Each row has a name. Each question is about the rows just above it.

[  4   9 -22 -43 -15  10   4   8 -16   9  10   9  -1  10 -53 -31 -55   9
  10]  Fut
[ 11   2  13  31   6   0   9   5   7   1   0   1  -7   2  40  22  42 -18
   9]  nisu
[ 4  4 -3 -4 -3  3  3  4 -3  3  4  3 -2  4 -4 -3 -4  9  6]  badaz
[ 6  4  0  3 -1  3  5  5 -1  4  4  4 -3  5  4  1  4 -6  8]  mon
[  3   5 -15 -31 -10   6   3   5 -12   5   0   5  -2   5 -37 -21 -38   7
   5]  gosav
[  1   4 -17 -36 -11   6   1   4 -13   5   5   5  -1   5 -44 -25 -45  10
   4]  Guvo
[  3   5 -15 -31 -10   6   3   5 -12   5   5   5  -2   6 -14  -9 -15  -2
   8]  vivel
[  3   2  -5  -8  -4   3   3   3  -4   2   2   2  -2   2 -10  -6 -10   0
   4]  Zeg
[-1  5  5 -4 -4  5  6  6 -4  5  5  5 -4  6 -4 -3 -4 -5  9]  nelut
Whose row is [ 11   2  13  31   6   0   9   5   7   1   0   1  -7   2  40  22  42 -18
   9]?
nisu
The one value in Zeg and Guvo:
[4]
[  3   2  -5  -8  -4   3   3   3  -4   2   2   2  -2   2 -10  -6 -10   0
   4] is in which row?
Zeg

[-26 -28 -38 -12 -15  33 -45 -28 -53   6  -2]  Fiv
[ 57 -29  24  18 -13 -12 -20  14  39  47 -27]  mor
[ -9   5  -2  -7 -45  21 -27  30 -13 -28  -3]  Dezu
[-14 -15 -21 -22  20 -28   9   8  40 -35  -2]  rel
[ 18  -1  52  17  38   6  41 -35   4 -20 -46]  Bur
[-38  37   3  -3  13 -13  17 -19 -27 -24   5]  Met
Shared by Fiv and Bur:
[6]
Which value is in both Fiv and mor?
[-12]
The one value in Bur and rel:
[-35]
Where do [-26 -28 -38 -12 -15  33 -45 -28 -53   6  -2] appear?
Fiv

[  1   0   9   3   1  -2   5   3  -7 -10  -6   4   0  -4 -19   5  -1   3
   3   4   1  -5] : nevup
[ -4 -13  -3   9  41   0  -2   6  -1  -3  15   4   9   4   8  -7  -6   0
  -1 -14  -7   3] : kul
[  3  13 -19   2  18  -1  -1   7   0  -6   4  -4  19   3  -3   2  -2  -3
   3 -15  -9 -10] : gamis
[ -4  -8   1  -2 -26 -10 -10  -2   7   1  -5  -1  -2   0  -5   3   1  12
  -9  -1  -4   3] : rago
[  3  -7 -10 -12  -9  -7  -5  -4   4   0 -20  -7  -2   1   3  -1  -1   6
   2  -4   2  -4] : mur
[  3  13 -19   2  18  -1  -1   7   0  -6   4  -4  19   3  -3   2  -2  -3
   3 -15  -9 -10] is in which row?
gamis
[  3  -7 -10 -12  -9  -7  -5  -4   4   0 -20  -7  -2   1   3  -1  -1   6
   2  -4   2  -4] is in which row?
mur
The row with [ -4 -13  -3   9  41   0  -2   6  -1  -3  15   4   9   4   8  -7  -6   0
  -1 -14  -7   3] is
kul

[ -1  -6 -24 -34  -2 -13 -47  -6 -30  13 -12 -33  37  -5   9] = Dokam
[ -1  14  47   9 -40 -13 -14  31  48 -16 -19  11  46 -31  -2] = buki
[-31 -16 -31 -27  54   1 -44   7 -19   2   8 -37  37   0   9] = kub
[ 41  12 -49   3 -22  -5  14  15  -3  30  20  -4 -26  17   9] = rek
[ 18  22 -56   6 -49 -28  15  37 -19  33  27 -22 -42   7  20] = nivo
Shared by rek and kub:
[9]
Whose row is [ 18  22 -56   6 -49 -28  15  37 -19  33  27 -22 -42   7  20]?
nivo

[ -1 -26   7 -12  16 -13  19 -32] : pumum
[ 2 13  9  9 17 -8  2 31] : bup
[  0  13  31 -38  -6   9  14  27] : darik
[ 10  13   9 -19  35   8  13 -19] : venop
[  0  13  31 -38  -6   9  14  27] is in which row?
darik
Whose row is [ 2 13  9  9 17 -8  2 31]?
bup

[ 18 -14   6   6  -2  12  15 -16  -3  -5  13] : nemi
[ 18 -14 -31   6  -2  12   3 -16  -3  -5  13] : limud
[ 18   7 -31   6   5  -3   3  18  -3  -4  13] : rosir
Whose row is [ 18 -14 -31   6  -2  12   3 -16  -3  -5  13]?
limud
Whose row is [ 18 -14   6   6  -2  12  15 -16  -3  -5  13]?
nemi
Whose row is [ 18   7 -31   6   5  -3   3  18  -3  -4  13]?
rosir

[ 35 -23  11  21  -4   7 -32] -> kebe
[ 24 -19  -4  14 -27   7 -43] -> Pafer
[-23  17  20 -12  22  18  10] -> Tofiv
[ 13  18  44  -1  39 -36  -7] -> nonep
[-15 -23  39 -43 -29 -30  23] -> Fak
[ 20 -44   9  18  10 -30 -24] -> lonop
[ -5   2  42 -51 -21 -18 -21] -> ropu
[ -8  20  20   8  21  38 -16] -> Bivol
[  0 -24 -41  -2  15 -32   9] -> nonik
[  1   5 -16  32  14  29  -6] -> Saso
Shared by Pafer and Fak:
[-43]
The one value in Pafer and Saso:
[14]
Which value is in both Tofiv and Bivol?
[20]
The one value in kebe and Tofiv:
[-23]
The one value in lonop and nonep:
[18]

